Rows and roughly how far along a hidden order each lies, from 0 to 9:
[  9  -2 -14  -9   2   4   0 -10 -12  -1   9  -3   0 -15  15  -8  -3  -5
   2   4 -35  -3  -8  12  -8  -4   5  -2   2   5   4  -3  -4   5  -4  21
  -5   8  -6 -63   0   1  -3  13 -17  19 -12  23 -11 -13   1] | 2
[ -2  -1  -2   3   0   6  -3   3   2  -3   4   0  -3  -5   7  -1  -2   0
   3   6 -11   3   0   7   3  -3  -2  -1  -2   2   0  -3   1  -2   0   5
   2   3   0   7  -2   9  20  -7  -5   6   3  -7  -2   2   0] | 7
[  5   0  -9  -3  18   1   0  -6  -5  -3  15 -19   0  -1  15  -3  -1  -3
   8 -14  -9   1   1   7 -10 -12  -4   2   0   1   2   2  -9  -1  -6  11
  -6  14  -4 -43  -3  -6 -16  19 -13  12  -2   2  -8  -8   5] | 8
[ -2  -2  -2   4   1   6  -3   2   5  -6   4   5  -1  -7   6  -2  -3   0
   0   8 -15   1   5   4   1  -1   1  -2  -2   4   0  -1   5  -1  -1   7
   2   3   1 -10  -1   7  15  -9  -2   5   1  -3  -1   3   0] | 5
[ -2  -1  -4   1  -4   7  -3   3   2  -1   5  -2  -3  -5   6  -2  -1  -1
   2   6 -15   3  -1   6   2  -3  -2   0  -1   2  -1  -5   2   0   0   7
   1   1   1   6  -2  10  21  -7  -7   9   2  -7  -3   1  -1] | 9
[ -7  -4   4  -1  -9  -2  10   0   0  -9  -3   3  -1 -12  -5  -1   3  -4
   1   0  24   4  14  -2  -1  -3  -7  -1  -2  -7   2  -5  -2  -3  -1   4
   0   3  -8  -8  -3  -7   9   8  12  -5   6  -1   1   3   3] | 8
[ -4  -1  -2   3  17  -3  -4   3  10  -9   7   4  -1   0   7   3  -3   1
   1   1  -2   1   6   2   3  -1   0  -1  -4   5   0   6   3  -6  -2   4
   4   9   1  15  -1   1   4 -11   1  -6   4  -7   1   6   1] | 0
[ -8  -1   5  -1  -1  -5  11   1  -2  -8   0   4  -1 -11  -6   0   3  -2
   2   0  18   2  11  -2  -1  -3  -3   0  -4  -6   1  -5  -2  -5  -1   1
   2   6  -7   9  -5  -5   3  14  11  -1   4  -2   0   5   5] | 4
[ -2  -2  -1   3   6   2  -3   2   7  -7   5   6  -1  -5   7   0  -3   0
   1   6 -11   1   4   2   2  -1   1  -1  -2   5   0   2   4  -3  -1   3
   3   5   2  -8  -1   5  11  -9  -3  -1   1  -5   0   4   0] | 3
[  3   1  -7  -2  25   0  -1  -6  -3  -5  16 -20   1   1  15  -2  -1  -3
   8 -15  -5   1   3   7  -9 -14  -5   2   0   0   2   2 -11  -1  -6   9
  -6  14  -4 -40  -3  -6 -19  21 -12   8   0  -3  -8  -7   6] | 9
[  4   3 -16 -11  18  -9  -3  -6  -6   5  15 -18  -4   1  13   1  -1  -3
   9 -17  -9  -1  -1  17  -7  -9  -4   4  -3   2   2   0 -14  -1  -6   9
  -4  15  -9 -35  -1  -2 -17  14 -17   5  -1   7 -10  -8   4] | 1
[ -2  -2  -4   4   7   4  -3   1   6  -6   4   5  -1  -7   7  -1  -3   0
   0   8 -13   1   3   2   3   0   2  -2  -2   5   0   2   5  -3   0   5
   4   4   1  -6  -1   4  13  -9  -2  15   1  -2  -1   4   0] | 3
[-8 -3  4 -2 -4 -3 10  1 -1 -9 -1  0 -1 -9 -6  1  4 -3  2 -3 27  4 14 -2
 -1 -4 -5  0 -3 -7  2 -4 -3 -5 -1  1  0  4 -8  2 -3 -6  7  3 12 -7  8 -5
  0  3  5] | 7
[ -7   0   5   0  -2  -3  11   0  -4  -8   3  12   0 -17  -3  -2   2  -1
   1   8   3   0   6  -2   0   0  -1  -1  -3  -5   1  -6   3  -5   0   3
   3   8  -6   5  -6  -4  -1  15  14   8  -2   4  -1   4   5] | 1

New part:
[ -7   8 -15  -6  15   1  22 -16 -23  -2 -16   9 -11  -2 -14 -13 -17  -9
  29   2] | 8
[ -6   3  -9  16   3  -2   5 -18  -3   1   4  29 -13  -9  23 -10  -1   1
  -6  27] | 7
[  7   3  -6  -9   0   9   2   9   2  -5   6   1  -7   2 -14  -3   2  -8
  -1  -1] | 3
[-15   0   3 -11   1  31  50 -16  10   6   2  34 -25   2 -14  -1  24  -8
 -15   2] | 3
[ -9   4  -4  11  15 -10 -19  -4  -7   8  -7  10   5   0   2  -4  -5   4
  17 -10] | 7
[-36  12 -10 -26  18  23  16 -25  24  21  -1  33 -21  -4 -11  -5  12  -8
 -14  -3] | 4
[-19   5  -4   6  13   6   9 -18   6   6  -6  13  -4  -2   0  -4   8   1
   7  -5] | 6
[ 12   7 -22  12   9  -5  14   3  22  15   0  -4  -7  -4  23  -1   5   6
  26   7] | 5
[-12  -4   1   3   3   9 -14  12  20  -3   9  -7   2   5 -11  12  12   3
 -21 -12] | 1
[-39  12  -4 -33  17   4 -49  -5  31  16   6  26 -12  -3  -1   5  27  -5
 -21 -16] | 1
[-25   2   2  -1   5  10 -16  -1  35   7  19  38  -6  -6  20   2  43   4
 -24  16] | 2
[ -8  -4 -14   7  11   3  34 -17   4   9  -6  10  -3   0  10  -6  18   8
  16  12] | 8
[-14   0 -11  -7   5   9  38 -22 -10   5  -1  12  -9   2  -8  -4   7   0
  18  -9] | 7
[-34  19 -16 -42  14   8 -40  -5  10   2   5  45 -28 -11 -18  -5  18 -15
 -19  14] | 3
[-45   3 -10 -34  18   1 -39  -9   8   4   1  41  -9  -6 -20   1  12  -8
 -15   0] | 3
[-51  10   4 -15  25   7 -36  -9  17  17  -3  24  -4   0 -31   2  13  -1
  -9 -28] | 3
[-24   3  -5  16  18 -12   8  -6   5   5  -6  15   7   0  13  -2   3   9
  19 -12] | 7
[-17  -3   2  15   3   4  15 -15   3   6  -3  12   2   4  -1   4   0  -3
  -4 -10] | 6
[-29  13  -4  -8   5  15  -3 -18   2   3   2  33  -8  -4 -33  -1   2 -14
 -19   3] | 3
[ -5   0   1   7   3  -1   5 -10   7   6   4  20  -5  -4  21  -6  10   3
  -3  10] | 6
[-23   8  -7  -9  21   1   3 -19 -16   7 -19   5  -4   2 -26  -4 -19  -7
  22 -16] | 7
[ 13 -13  -1  45  -1 -14 -10   8   7   0  14   1   1   2  46   2   1  17
   1   9] | 7
[ 18  -5 -11  30  -9   0  42  -3 -15  -3  -3 -19   0   2  19   0  -8   5
  24  10] | 7
[ 43   3  -4  -5   0 -11 -17  22   0 -10   4 -17   9  -5  35 -27   9   8
  46  10] | 6
[-41   5   9 -14   0   9 -53   1  33   8  22  56 -20  -7 -11  14  26   1
 -26   5] | 0
[-26   1   3 -31  18   1 -28 -11   1  -1   6  40 -23 -10 -10  -8   7   2
   4  10] | 5
[-55   7  -7 -46  33   4 -38  -8  21  24  -6  29 -13  -3 -38  -3  24 -11
  -8 -27] | 3
[-21  20 -11 -22   9   5  -1  -4   3  -3   3  31 -19  -2 -19  -3   1 -11
 -11   7] | 4
[-36   3 -11  13  25   5  53 -34  -7  15 -24   6   0   3  -8  -5  -1   0
  28 -18] | 9
[  8   6 -11  -3  10  -2  15  -4 -26  -6 -16  -6  -3   1 -16 -11 -28  -9
  33  -1] | 7
[ 13  -3 -12   5  -4 -14 -63  31  45  -3  27  15  -8  -7  45   0  35  12
 -27  16] | 2
[ 19   4 -18   2  -3   3  -5  -5   3   8  -7 -11  -4  -1  18  -1  15  -2
  33   5] | 7
[-20  13 -18 -22  17   6  -8 -14  -4   5  -6  29 -17  -8  -6 -12   1  -9
  10  12] | 6
[ -6   0  -9  26  12  -8  32 -20  -3  10  -7  11   4  -1  -1  -6   2   6
  20   2] | 9
[  6  -6  -7   4 -11  28   3 -14   2  -3   6   5  -2   3  -2  -1  10  -4
 -12  14] | 4
[-16   2   0   6   5  10  38 -22 -11   1  -9  10  -5   1 -22   3 -11  -5
  -4  -5] | 6
[ -8  -3  -2 -28  25 -10 -30  11  11  14 -12 -11  -3  -4  -1 -20  21  -6
  12 -15] | 5
[ 25  -7  -3  -1  -6  24  -7   4  -9 -10  -8 -27 -10  10 -13  -3   1  -5
  18  -7] | 4
[-50  18 -16 -49   6  26 -15 -15  19  12  -3  43 -32  -6 -42  -2  32 -17
 -22  -6] | 1
[  1  -7  -6  29 -11  11   2 -14   4   2  10  12  -9  -2  27  -3  17   6
 -16  23] | 6
[-50  15  -8 -46  13  17 -40  -8  47  21  13  57 -33 -11  -9   0  22  -7
 -47  10] | 0
[-23   6 -12   0  10   3   5 -21  -3   4  -2  33 -15  -5   2  -6   1  -3
  -6  11] | 6
[-32  18 -17 -27   6  -5  16 -16 -13   3 -16  28 -14  -7 -21   3  -8 -12
  23  -6] | 7
